Below is a small trained network, with its code and all its weights. Each question gives an input and a target symbol and asks what happens when units are switched off, that is, made to give their printed mean instead of their output.

import numpy as np


def w(rows, s, z=0):
    codes = np.array(rows[::2]) - 128.0
    scale = np.full(codes.shape[1], s)
    scale[-1] = z or s
    return codes * scale


def f(y):
    return np.maximum(y, 0)


def softmax(a):
    e = np.exp(a - a.max(-1, keepdims=True))
    return e / e.sum(-1, keepdims=True)


def log_softmax(a):
    a = a - a.max(-1, keepdims=True)
    return a - np.log(np.exp(a).sum(-1, keepdims=True))


def net(x, mask):
    ids = ['ΓΘΣαδεζλμξπτω'.index(c) for c in x.split()]
    T = len(ids)
    res = E[ids] + P[:T]
    r = res
    for j in range(3):
        rows = slice(3 * j, 3 * j + 3)
        q, k, v = (r @ M[0][rows].T for M in (Q, K, V))
        z = softmax(np.where(np.tri(T) > 0, q @ k.T / 3**0.5, -1e9)) @ v
        o = O[0][rows]
        res = res + np.where(mask[j], z, o[:, -1]) @ o[:, :-1]
    y = f(res @ A[0][:, :-1].T + A[0][:, -1])
    res = res + np.where(mask[3:19], y, B[0][:, -1]) @ B[0][:, :-1]
    return log_softmax(res[-1] @ U[:, :-1].T + U[:, -1])


Q, K, V, O, A, B = {}, {}, {}, {}, {}, {}
E = w([
[74,131,148],'Γ',
[156,182,140],'Θ',
[147,174,146],'Σ',
[51,176,98],'α',
[146,174,143],'δ',
[110,85,182],'ε',
[139,166,51],'ζ',
[60,208,159],'λ',
[149,173,142],'μ',
[91,142,148],'ξ',
[149,7,146],'π',
[144,172,146],'τ',
[184,91,83],'ω',
],0.019)
P = w([
[2,45,113],'0',
[193,138,130],'1',
[180,133,131],'2',
[193,143,133],'3',
[177,131,137],'4',
[179,132,138],'5',
[192,141,140],'6',
[190,138,141],'7',
[187,135,142],'8',
],0.0095)
Q[0] = w([
[136,210,214],'head 0',
[36,90,146],'head 0',
[193,104,141],'head 0',
[130,40,85],'head 1',
[104,91,8],'head 1',
[185,112,181],'head 1',
[112,249,127],'head 2',
[178,102,94],'head 2',
[228,108,69],'head 2',
],0.015)
K[0] = w([
[56,118,170],'head 0',
[175,169,249],'head 0',
[85,158,134],'head 0',
[212,115,146],'head 1',
[233,168,114],'head 1',
[120,60,113],'head 1',
[113,206,106],'head 2',
[187,86,106],'head 2',
[255,151,107],'head 2',
],0.013)
V[0] = w([
[7,183,165],'head 0',
[119,82,99],'head 0',
[119,115,218],'head 0',
[95,200,127],'head 1',
[124,150,68],'head 1',
[166,211,89],'head 1',
[145,145,100],'head 2',
[163,93,139],'head 2',
[241,63,110],'head 2',
],0.012)
O[0] = w([
[16,120,146,253],'head 0',
[110,153,109,139],'head 0',
[87,181,176,146],'head 0',
[103,202,140,141],'head 1',
[70,136,66,120],'head 1',
[145,176,100,49],'head 1',
[136,111,102,129],'head 2',
[82,79,148,109],'head 2',
[9,84,126,80],'head 2',
],0.011,0.0079)
A[0] = w([
[122,130,204,185],'neuron 0',
[94,172,196,117],'neuron 1',
[124,164,205,211],'neuron 2',
[128,169,174,37],'neuron 3',
[106,255,129,169],'neuron 4',
[197,109,99,217],'neuron 5',
[145,112,132,1],'neuron 6',
[126,88,163,5],'neuron 7',
[68,127,105,76],'neuron 8',
[145,103,95,206],'neuron 9',
[127,63,195,162],'neuron 10',
[114,182,67,227],'neuron 11',
[150,143,202,177],'neuron 12',
[78,102,124,107],'neuron 13',
[108,180,146,30],'neuron 14',
[149,178,85,126],'neuron 15',
],0.016,0.0077)
B[0] = w([
[86,120,62,201],'neuron 0',
[122,176,102,212],'neuron 1',
[103,135,103,223],'neuron 2',
[129,223,194,164],'neuron 3',
[212,94,104,253],'neuron 4',
[113,120,204,158],'neuron 5',
[81,79,72,129],'neuron 6',
[170,136,46,147],'neuron 7',
[231,85,172,155],'neuron 8',
[138,118,228,150],'neuron 9',
[29,138,148,191],'neuron 10',
[124,2,25,184],'neuron 11',
[83,119,134,190],'neuron 12',
[212,193,183,165],'neuron 13',
[168,219,190,165],'neuron 14',
[72,147,167,164],'neuron 15',
],0.0096,0.024)
U = w([
[82,214,166,134],'Γ',
[97,135,15,225],'Θ',
[92,151,54,169],'Σ',
[254,106,99,92],'α',
[97,146,39,159],'δ',
[11,165,88,92],'ε',
[116,34,38,131],'ζ',
[182,253,127,20],'λ',
[88,139,36,156],'μ',
[87,201,135,154],'ξ',
[37,79,120,73],'π',
[89,159,44,129],'τ',
[149,96,166,255],'ω',
],0.0091,0.009)

Each question gives the input, a string of symbols that net reads in full, and the target symbol t.
The units are the heads (3 rows each of Q, K, V and O) and the neurons (one row each of A and B). Each row of codes is followed by its name. A weight is (code - 128) times the scale printed after its matrix; where a second scale follows, it is the last column's (O, A, B and U).
mask holds one flag per unit, heads first, then neurons. A switched-off unit (its flag False) gives its mean, the last column of its rows in O or B, instead of its output. The means were averaged over made-up inputs and are rounded, as every weight is.
A unit's drop is (log p(t) with every unit on - log p(t) with that unit switched off) / (log p(t) with every unit on - log p(t) with every unit switched off).
The circuit of an input: a set's keep is (log p(t) with only the set's units on - log p(t) with every unit switched off) / (log p(t) with every unit on - log p(t) with every unit switched off). Starting from the 12 units with the biggest drops (on a tie, the unit counted first), units are removed one at a time, each time the one whose removal leaves the highest keep (on an exact tie, the one counted first), for as long as the keep stays at least 0.8.
circuit, biggest first: the units of the circuit, biggest drop first
unit that matters most: the unit with the biggest drop
k most important neurons: the k neurons with the biggest drops, biggest first
heads that matter: for each layer, one digit per head in row order, 1 if its drop is at least 0.15 and else 0, layers parted by /
input ζ α Σ, target ζ: heads that matter => 110
input π ε Θ Θ Θ δ Σ π ξ, target π: circuit, biggest first => head 1; neuron 10
input ε Θ ω π Θ α μ τ, target ε: unit that matters most => head 1
input Γ π λ Σ, target Γ: circuit, biggest first => head 1; neuron 11
input ω α ζ ξ δ ξ ξ Γ μ, target ω: circuit, biggest first => head 0; neuron 1; neuron 5
input α λ μ ξ Θ, target α: heads that matter => 110
input Γ λ π, target π: heads that matter => 010
input Γ Σ δ, target Γ: circuit, biggest first => head 0; head 1; neuron 11
input Γ Σ τ, target Γ: circuit, biggest first => head 0; head 1; neuron 11
input Γ δ μ Γ, target Γ: 2 most important neurons => neuron 11; neuron 4
input α Θ Γ λ Γ Γ ξ ξ τ, target α: 3 most important neurons => neuron 8; neuron 10; neuron 4
input ω ξ τ, target ω: 2 most important neurons => neuron 4; neuron 5
input Γ λ Θ λ λ Θ, target Γ: circuit, biggest first => head 1; neuron 11
input α Θ Σ δ, target α: 3 most important neurons => neuron 8; neuron 13; neuron 10
input ω ω ω ζ μ π α ω ξ, target ω: unit that matters most => head 0
input Γ ε Θ δ μ Θ, target Γ: circuit, biggest first => head 0; head 1; neuron 11
input Θ ξ Γ Θ α Θ, target Θ: heads that matter => 010
input λ τ Θ, target λ: heads that matter => 110
input Γ ε Θ Γ, target Γ: 2 most important neurons => neuron 11; neuron 3
input ω μ Γ α Σ μ δ, target ω: 2 most important neurons => neuron 0; neuron 1
input α δ ξ, target α: 3 most important neurons => neuron 4; neuron 10; neuron 11
input π Θ λ δ, target π: heads that matter => 010
input ω Σ π ε, target ε: unit that matters most => neuron 10
input ω π Γ Σ ω ω π ω Γ, target ω: circuit, biggest first => head 0; neuron 1
input α π Σ μ λ Γ, target α: 2 most important neurons => neuron 4; neuron 10
input ω Θ α λ Γ ε ξ π Θ, target ω: 2 most important neurons => neuron 0; neuron 1
input α π λ Γ, target α: 3 most important neurons => neuron 4; neuron 10; neuron 11
